Here is a tiny trained network, its code and every weight. The questions are about switching its units off for an input and a class, where a switched-off unit gives its printed mean instead of its output.

import numpy as np


def w(rows, s, z=0):
    codes = np.array(rows[::2]) - 128.0
    scale = np.full(codes.shape[1], s)
    scale[-1] = z or s
    return codes * scale


def f(y):
    return np.maximum(y, 0)


def log_softmax(a):
    a = a - a.max(-1, keepdims=True)
    return a - np.log(np.exp(a).sum(-1, keepdims=True))


def net(x, mask):
    res = np.array(x, float).reshape(1, 4) / 4 @ E
    y = f(res @ A[0][:, :-1].T + A[0][:, -1])
    res = res + np.where(mask, y, B[0][:, -1]) @ B[0][:, :-1]
    return log_softmax(res[-1] @ U[:, :-1].T + U[:, -1])


A, B = {}, {}
E = w([
[105,139,103,59,222,170,23,57,148,59],'x0',
[176,110,175,73,47,152,33,174,166,122],'x1',
[11,19,176,152,167,127,75,138,134,193],'x2',
[80,157,114,118,98,146,112,110,127,110],'x3',
],0.011)
A[0] = w([
[63,64,149,142,138,115,92,126,124,169,143],'N0',
[137,93,146,144,55,117,171,152,137,126,40],'N1',
[129,138,115,125,126,137,140,157,115,97,139],'N2',
[152,144,95,133,115,125,152,137,168,86,166],'N3',
[163,194,132,147,107,97,114,117,148,117,129],'N4',
[157,130,135,157,156,134,122,139,162,142,87],'N5',
[190,78,166,95,21,132,3,165,137,108,69],'N6',
[141,130,127,97,179,137,40,120,142,117,11],'N7',
[135,137,125,120,185,124,62,129,124,94,47],'N8',
[84,78,133,152,101,104,93,119,152,117,150],'N9',
[142,105,110,115,145,156,133,103,140,135,43],'N10',
[203,203,97,96,92,137,132,114,130,125,127],'N11',
[166,175,101,116,139,135,113,131,126,123,135],'N12',
[133,112,113,141,164,173,176,113,117,145,66],'N13',
[70,143,95,152,185,117,225,118,120,121,65],'N14',
[133,81,146,123,29,118,153,145,122,133,31],'N15',
[176,180,125,128,109,143,141,113,104,86,137],'N16',
[152,123,149,114,111,146,103,146,141,146,74],'N17',
[85,87,143,134,144,148,127,145,154,158,152],'N18',
[113,98,136,152,21,133,202,160,117,165,56],'N19',
[58,6,164,148,120,132,93,161,126,133,163],'N20',
[77,107,131,138,141,109,106,142,125,162,165],'N21',
[113,122,113,92,97,92,147,129,120,163,70],'N22',
[190,161,135,113,142,113,138,141,142,124,145],'N23',
[154,108,111,101,91,131,68,162,116,134,54],'N24',
[86,101,157,113,148,143,120,160,109,155,136],'N25',
[100,114,124,111,149,156,124,130,135,116,58],'N26',
[140,163,109,111,158,118,89,133,119,144,78],'N27',
[152,94,154,144,39,119,96,155,130,140,93],'N28',
[145,120,112,131,181,167,86,143,141,110,4],'N29',
[171,169,138,121,105,135,161,130,108,86,149],'N30',
[159,130,139,142,90,141,76,122,174,149,83],'N31',
[152,98,114,135,132,122,129,130,139,126,84],'N32',
[122,120,114,86,146,136,122,115,116,111,6],'N33',
[132,148,161,136,162,140,107,123,121,113,38],'N34',
[147,128,95,97,139,119,103,85,127,132,62],'N35',
[84,125,146,160,103,121,186,163,123,139,35],'N36',
[135,127,122,103,190,97,52,94,116,75,32],'N37',
[53,131,100,161,199,125,248,98,132,113,81],'N38',
[88,178,130,105,169,113,169,148,129,145,96],'N39',
],0.013,0.0026)
B[0] = w([
[157,101,140,106,35,99,166,137,119,110,221],'N0',
[86,113,138,154,136,167,123,105,205,136,197],'N1',
[111,107,107,115,114,132,122,156,105,139,146],'N2',
[112,103,133,102,77,130,141,133,108,123,171],'N3',
[151,108,114,112,81,113,142,109,139,138,175],'N4',
[99,151,134,118,107,129,126,122,126,107,138],'N5',
[112,223,134,63,229,92,88,115,5,119,249],'N6',
[131,114,132,196,173,156,140,137,199,147,190],'N7',
[116,122,151,186,134,153,110,139,186,140,178],'N8',
[171,104,137,113,96,96,145,145,118,148,181],'N9',
[104,145,121,133,118,142,109,157,143,127,140],'N10',
[160,80,97,102,54,134,180,103,119,130,214],'N11',
[149,110,132,130,84,116,144,112,139,149,169],'N12',
[105,161,123,104,132,142,93,127,108,115,160],'N13',
[124,186,135,85,207,142,116,89,65,124,212],'N14',
[100,127,156,169,173,143,118,172,180,137,200],'N15',
[153,100,122,115,66,114,141,182,98,123,190],'N16',
[135,159,123,108,148,130,114,119,101,149,159],'N17',
[139,105,124,110,63,132,128,134,102,120,189],'N18',
[137,91,136,233,159,169,130,138,248,141,240],'N19',
[136,92,78,73,26,133,163,118,106,113,244],'N20',
[151,113,92,110,90,128,155,132,127,113,188],'N21',
[96,134,121,152,138,155,146,138,154,89,152],'N22',
[102,108,102,109,68,129,127,121,119,97,175],'N23',
[124,155,102,124,192,108,122,140,72,110,173],'N24',
[131,109,91,127,95,134,161,111,119,86,181],'N25',
[153,121,132,143,135,134,136,160,142,131,153],'N26',
[135,113,132,158,144,143,135,113,150,142,150],'N27',
[147,181,129,131,194,119,101,109,90,132,203],'N28',
[110,136,124,165,136,158,145,121,189,113,162],'N29',
[115,69,128,101,64,108,128,125,126,107,190],'N30',
[106,151,153,97,163,94,128,125,87,127,170],'N31',
[120,153,146,131,99,122,125,129,120,137,135],'N32',
[144,110,127,153,157,132,136,159,147,136,150],'N33',
[131,131,133,148,124,141,114,122,156,146,144],'N34',
[102,122,145,155,132,125,139,136,160,140,156],'N35',
[124,115,155,175,138,148,96,128,213,148,191],'N36',
[102,112,159,198,146,148,123,139,210,153,195],'N37',
[142,201,149,86,199,73,69,137,38,145,233],'N38',
[104,132,116,104,164,114,118,123,107,112,160],'N39',
],0.016,0.018)
U = w([
[195,33,102,46,1,112,193,101,103,101,213],'0',
[136,174,159,56,209,100,100,80,56,130,169],'1',
[115,73,181,176,156,187,138,126,229,162,3],'2',
],0.0092,0.00063)

Each question gives the input, the list of numbers given to net, and the class t.
The units are the neurons (one row each of A and B). Each row of codes is followed by its name. A weight is (code - 128) times the scale printed after its matrix; where a second scale follows, it is the last column's (A, B and U).
mask holds one flag per neuron, in row order. A switched-off neuron (its flag False) gives its mean, the last column of its row in B, instead of its output. The means were averaged over made-up inputs and are rounded, as every weight is.
A unit's drop is (log p(t) with every unit on - log p(t) with that unit switched off) / (log p(t) with every unit on - log p(t) with every unit switched off).
The circuit of an input: a set's keep is (log p(t) with only the set's units on - log p(t) with every unit switched off) / (log p(t) with every unit on - log p(t) with every unit switched off). Starting from the 12 units with the biggest drops (on a tie, the unit counted first), units are removed one at a time, each time the one whose removal leaves the highest keep (on an exact tie, the one counted first), for as long as the keep stays at least 0.8.
circuit, biggest first: the units of the circuit, biggest drop first
top k neurons: the k neurons with the biggest drops, biggest first
drop of u: that unit's drop, to one decimal
input [-8,-5,-2,2], class 2: circuit, biggest first	N19
input [-5,6,-5,5], class 1: top 3 neurons	N6, N28, N20
input [3,-7,7,1], class 0: top 3 neurons	N0, N20, N6
input [4,-5,-5,-3], class 0: top 2 neurons	N6, N11
input [-2,-8,-7,4], class 1: top 4 neurons	N38, N14, N20, N0
input [-8,-2,6,3], class 2: top 2 neurons	N19, N36
input [-8,-4,6,-1], class 2: top 2 neurons	N19, N36
input [5,8,8,3], class 0: top 3 neurons	N20, N0, N38
input [5,-4,5,2], class 0: top 4 neurons	N19, N0, N20, N6
input [-7,7,-2,-4], class 1: top 2 neurons	N6, N28
input [3,3,-2,-4], class 1: top 2 neurons	N19, N6
input [-8,-3,7,-6], class 2: top 3 neurons	N19, N36, N1
input [2,-4,4,3], class 0: top 2 neurons	N6, N0
input [-4,-6,3,5], class 1: circuit, biggest first	N38
input [-8,7,7,-2], class 2: top 2 neurons	N19, N15
input [6,6,-5,7], class 1: top 4 neurons	N6, N19, N20, N24
input [8,-5,-8,8], class 0: drop of N3	0.2
input [4,-3,7,6], class 0: drop of N7	0.0
input [7,8,-6,4], class 1: drop of N19	0.1
input [3,-2,0,4], class 2: drop of N6	2.4
